Below is a small trained network, with its code and all its weights. Each question gives an input and a class and asks what happens when units are switched off, that is, made to give their printed mean instead of their output.

import numpy as np


def w(rows, s, z=0):
    codes = np.array(rows[::2]) - 128.0
    scale = np.full(codes.shape[1], s)
    scale[-1] = z or s
    return codes * scale


def norm(h):
    return h / np.sqrt((h * h).mean(-1, keepdims=True) + 1e-5)


def f(y):
    return np.maximum(y, 0)


def log_softmax(a):
    a = a - a.max(-1, keepdims=True)
    return a - np.log(np.exp(a).sum(-1, keepdims=True))


def net(x, mask):
    res = np.array(x, float).reshape(1, 6) / 4 @ E
    u = 0
    for l in range(2):
        y = f(norm(res) @ A[l][:, :-1].T + A[l][:, -1])
        res = res + np.where(mask[u : u + 16], y, B[l][:, -1]) @ B[l][:, :-1]
        u += 16
    return log_softmax(norm(res)[-1] @ U[:, :-1].T + U[:, -1])


A, B = {}, {}
E = w([
[198,98,116,69,135,25,187,60,52,170,81],'x0',
[22,236,147,107,70,82,108,208,121,228,143],'x1',
[127,126,119,128,126,128,124,129,125,129,128],'x2',
[116,73,149,2,199,186,130,187,111,135,60],'x3',
[118,115,121,127,124,136,127,128,105,135,132],'x4',
[120,120,121,125,123,135,126,126,112,133,133],'x5',
],0.0075)
A[0] = w([
[133,132,134,172,137,207,111,152,155,120,121,139],'0.n1',
[83,189,130,89,128,95,125,177,114,160,109,47],'0.n2',
[49,184,130,152,94,40,118,168,109,185,143,52],'0.n3',
[119,111,132,65,142,128,110,166,138,127,123,75],'0.n4',
[96,188,160,144,102,80,136,110,99,159,137,111],'0.n5',
[105,134,104,177,97,163,85,139,158,105,161,95],'0.n6',
[96,150,116,59,138,126,135,194,136,160,100,5],'0.n7',
[133,138,121,179,109,124,115,92,121,130,158,225],'0.n8',
[140,142,120,55,117,54,123,104,109,126,126,47],'0.n9',
[138,101,103,227,137,110,134,102,117,99,149,126],'0.n10',
[144,96,141,25,164,190,121,164,142,124,83,75],'0.n11',
[159,107,133,102,122,58,161,92,111,146,128,110],'0.n12',
[41,188,149,151,117,193,130,211,164,152,160,86],'0.n13',
[78,148,131,66,136,56,118,176,105,151,115,45],'0.n14',
[93,140,140,182,136,254,119,153,151,87,148,231],'0.n15',
[107,139,120,121,157,88,127,141,134,120,149,79],'0.n16',
],0.009,0.0029)
B[0] = w([
[151,117,117,88,75,94,163,106,148,126,179,197],'0.n1',
[142,149,200,122,83,170,158,90,59,156,204,198],'0.n2',
[200,108,57,123,158,5,112,199,175,112,155,233],'0.n3',
[85,93,180,93,127,183,133,95,113,112,131,173],'0.n4',
[92,76,32,158,120,119,127,99,152,144,177,195],'0.n5',
[212,168,210,116,203,132,175,225,104,160,46,203],'0.n6',
[77,135,221,99,162,168,104,80,112,136,166,189],'0.n7',
[64,90,133,204,144,159,182,109,69,218,98,210],'0.n8',
[171,113,124,121,170,133,116,94,221,229,79,178],'0.n9',
[127,182,206,100,96,156,111,88,169,142,72,224],'0.n10',
[156,130,8,166,161,91,147,192,135,97,122,233],'0.n11',
[96,136,147,136,153,80,99,135,15,54,160,201],'0.n12',
[83,158,128,206,183,204,96,132,90,66,41,242],'0.n13',
[168,163,111,74,80,183,162,108,160,159,81,194],'0.n14',
[112,108,123,50,97,63,176,172,167,168,236,255],'0.n15',
[102,100,139,110,55,93,159,173,38,98,131,138],'0.n16',
],0.013,0.0088)
A[1] = w([
[72,94,74,156,74,164,154,111,203,96,129,36],'1.n1',
[115,118,86,177,133,174,110,93,103,87,8,50],'1.n2',
[108,117,110,49,113,113,88,167,123,105,133,37],'1.n3',
[164,89,159,68,108,68,118,143,142,129,156,49],'1.n4',
[88,155,195,54,124,141,112,132,139,180,147,59],'1.n5',
[63,172,183,124,87,234,92,93,111,50,120,29],'1.n6',
[127,85,113,155,127,70,124,152,115,87,119,3],'1.n7',
[135,141,219,74,68,186,179,72,152,215,75,52],'1.n8',
[139,145,96,201,141,197,96,156,129,115,90,76],'1.n9',
[46,142,208,168,137,157,56,9,86,118,89,19],'1.n10',
[88,123,151,209,91,117,149,135,151,72,186,169],'1.n11',
[112,132,123,182,122,131,153,107,136,149,115,67],'1.n12',
[131,113,153,121,137,168,132,199,189,121,107,94],'1.n13',
[154,117,106,157,64,100,95,70,143,139,129,35],'1.n14',
[158,127,155,155,120,146,118,141,211,148,85,87],'1.n15',
[150,125,232,136,92,103,161,105,102,114,134,18],'1.n16',
],0.014,0.0017)
B[1] = w([
[136,140,163,122,93,134,154,152,178,161,135,137],'1.n1',
[158,121,158,144,169,54,122,125,80,51,112,170],'1.n2',
[147,120,217,159,80,113,143,114,170,130,111,159],'1.n3',
[89,126,105,157,132,161,106,174,131,80,96,176],'1.n4',
[121,103,150,106,168,191,157,46,122,136,131,198],'1.n5',
[77,143,161,156,143,100,21,74,145,63,251,168],'1.n6',
[106,139,169,71,124,161,114,98,136,167,143,173],'1.n7',
[147,106,127,39,181,141,195,118,120,244,119,248],'1.n8',
[73,143,176,126,127,150,125,180,118,123,90,153],'1.n9',
[140,151,128,235,5,160,173,190,171,62,71,194],'1.n10',
[138,94,106,87,161,165,115,133,103,144,50,156],'1.n11',
[154,151,140,56,114,163,107,142,134,55,151,160],'1.n12',
[149,123,77,156,70,88,75,76,132,123,132,183],'1.n13',
[140,138,108,184,101,118,101,85,134,125,166,154],'1.n14',
[87,114,106,87,155,164,114,144,77,126,149,154],'1.n15',
[131,157,109,151,115,140,123,44,100,195,135,190],'1.n16',
],0.018,0.014)
U = w([
[142,119,136,56,162,196,201,85,110,209,121,251],'0',
[140,73,96,91,84,135,161,198,221,72,149,77],'1',
[81,172,101,144,168,146,94,251,87,140,85,132],'2',
[64,151,167,140,141,187,76,107,129,72,193,118],'3',
[164,159,136,227,46,131,160,84,89,71,78,99],'4',
[175,87,133,92,202,75,134,141,70,31,68,89],'5',
[147,131,17,162,111,52,78,110,117,172,175,115],'6',
],0.014,0.0019)

Each question gives the input, the list of numbers given to net, and the class t.
The units are the neurons (one row each of A and B). Each row of codes is followed by its name. A weight is (code - 128) times the scale printed after its matrix; where a second scale follows, it is the last column's (A, B and U).
mask holds one flag per neuron, layer by layer. A switched-off neuron (its flag False) gives its mean, the last column of its row in B, instead of its output. The means were averaged over made-up inputs and are rounded, as every weight is.
A unit's drop is (log p(t) with every unit on - log p(t) with that unit switched off) / (log p(t) with every unit on - log p(t) with every unit switched off).
The circuit of an input: a set's keep is (log p(t) with only the set's units on - log p(t) with every unit switched off) / (log p(t) with every unit on - log p(t) with every unit switched off). Starting from the 12 units with the biggest drops (on a tie, the unit counted first), units are removed one at a time, each time the one whose removal leaves the highest keep (on an exact tie, the one counted first), for as long as the keep stays at least 0.8.
circuit, biggest first: the units of the circuit, biggest drop first
unit that matters most: the unit with the biggest drop
k most important neurons: the k neurons with the biggest drops, biggest first
top k neurons in layer l: the k neurons of layer l with the biggest drops, biggest first
drop when u is switched off: that unit's drop, to one decimal
input [-6,-2,4,4,-5,-1], class 1: unit that matters most	0.n15
input [-1,2,-5,3,2,-2], class 3: circuit, biggest first	0.n13; 1.n6
input [-6,0,-3,3,-4,-7], class 1: 3 most important neurons	0.n15; 1.n8; 0.n1
input [3,1,1,-6,-7,-3], class 6: 2 most important neurons	0.n13; 0.n3
input [-5,-1,1,6,5,6], class 1: top 2 neurons in layer 0	0.n11; 0.n15
input [-5,-3,1,1,2,8], class 1: 2 most important neurons	0.n15; 1.n8
input [0,6,0,3,8,-8], class 3: 4 most important neurons	0.n13; 0.n7; 1.n6; 0.n15
input [6,7,0,0,-3,4], class 6: top 2 neurons in layer 0	0.n3; 0.n5
input [6,6,-7,0,-5,7], class 6: 3 most important neurons	0.n3; 0.n5; 0.n10
input [1,-6,-1,0,5,2], class 4: 4 most important neurons	0.n3; 0.n15; 0.n6; 0.n10
input [-8,8,-5,0,8,6], class 2: top 3 neurons in layer 0	0.n3; 0.n13; 0.n10
input [8,0,7,-3,5,-4], class 4: 2 most important neurons	0.n12; 0.n15
input [-8,7,-8,-1,8,-3], class 2: 2 most important neurons	0.n3; 0.n13
input [2,6,-7,-6,-7,-5], class 6: circuit, biggest first	0.n3
input [0,7,-6,5,-7,0], class 3: top 4 neurons in layer 0	0.n13; 0.n15; 0.n7; 0.n6
input [-3,4,-7,-1,-3,-3], class 2: 2 most important neurons	0.n3; 0.n13
input [0,1,7,3,-1,-3], class 3: 2 most important neurons	1.n6; 0.n7
input [0,-1,-3,6,-3,3], class 1: top 2 neurons in layer 0	0.n11; 0.n13
input [-6,4,-1,5,6,-3], class 3: drop when 0.n13 is switched off	0.9
input [-7,2,-8,-2,-6,8], class 2: drop when 1.n8 is switched off	0.1
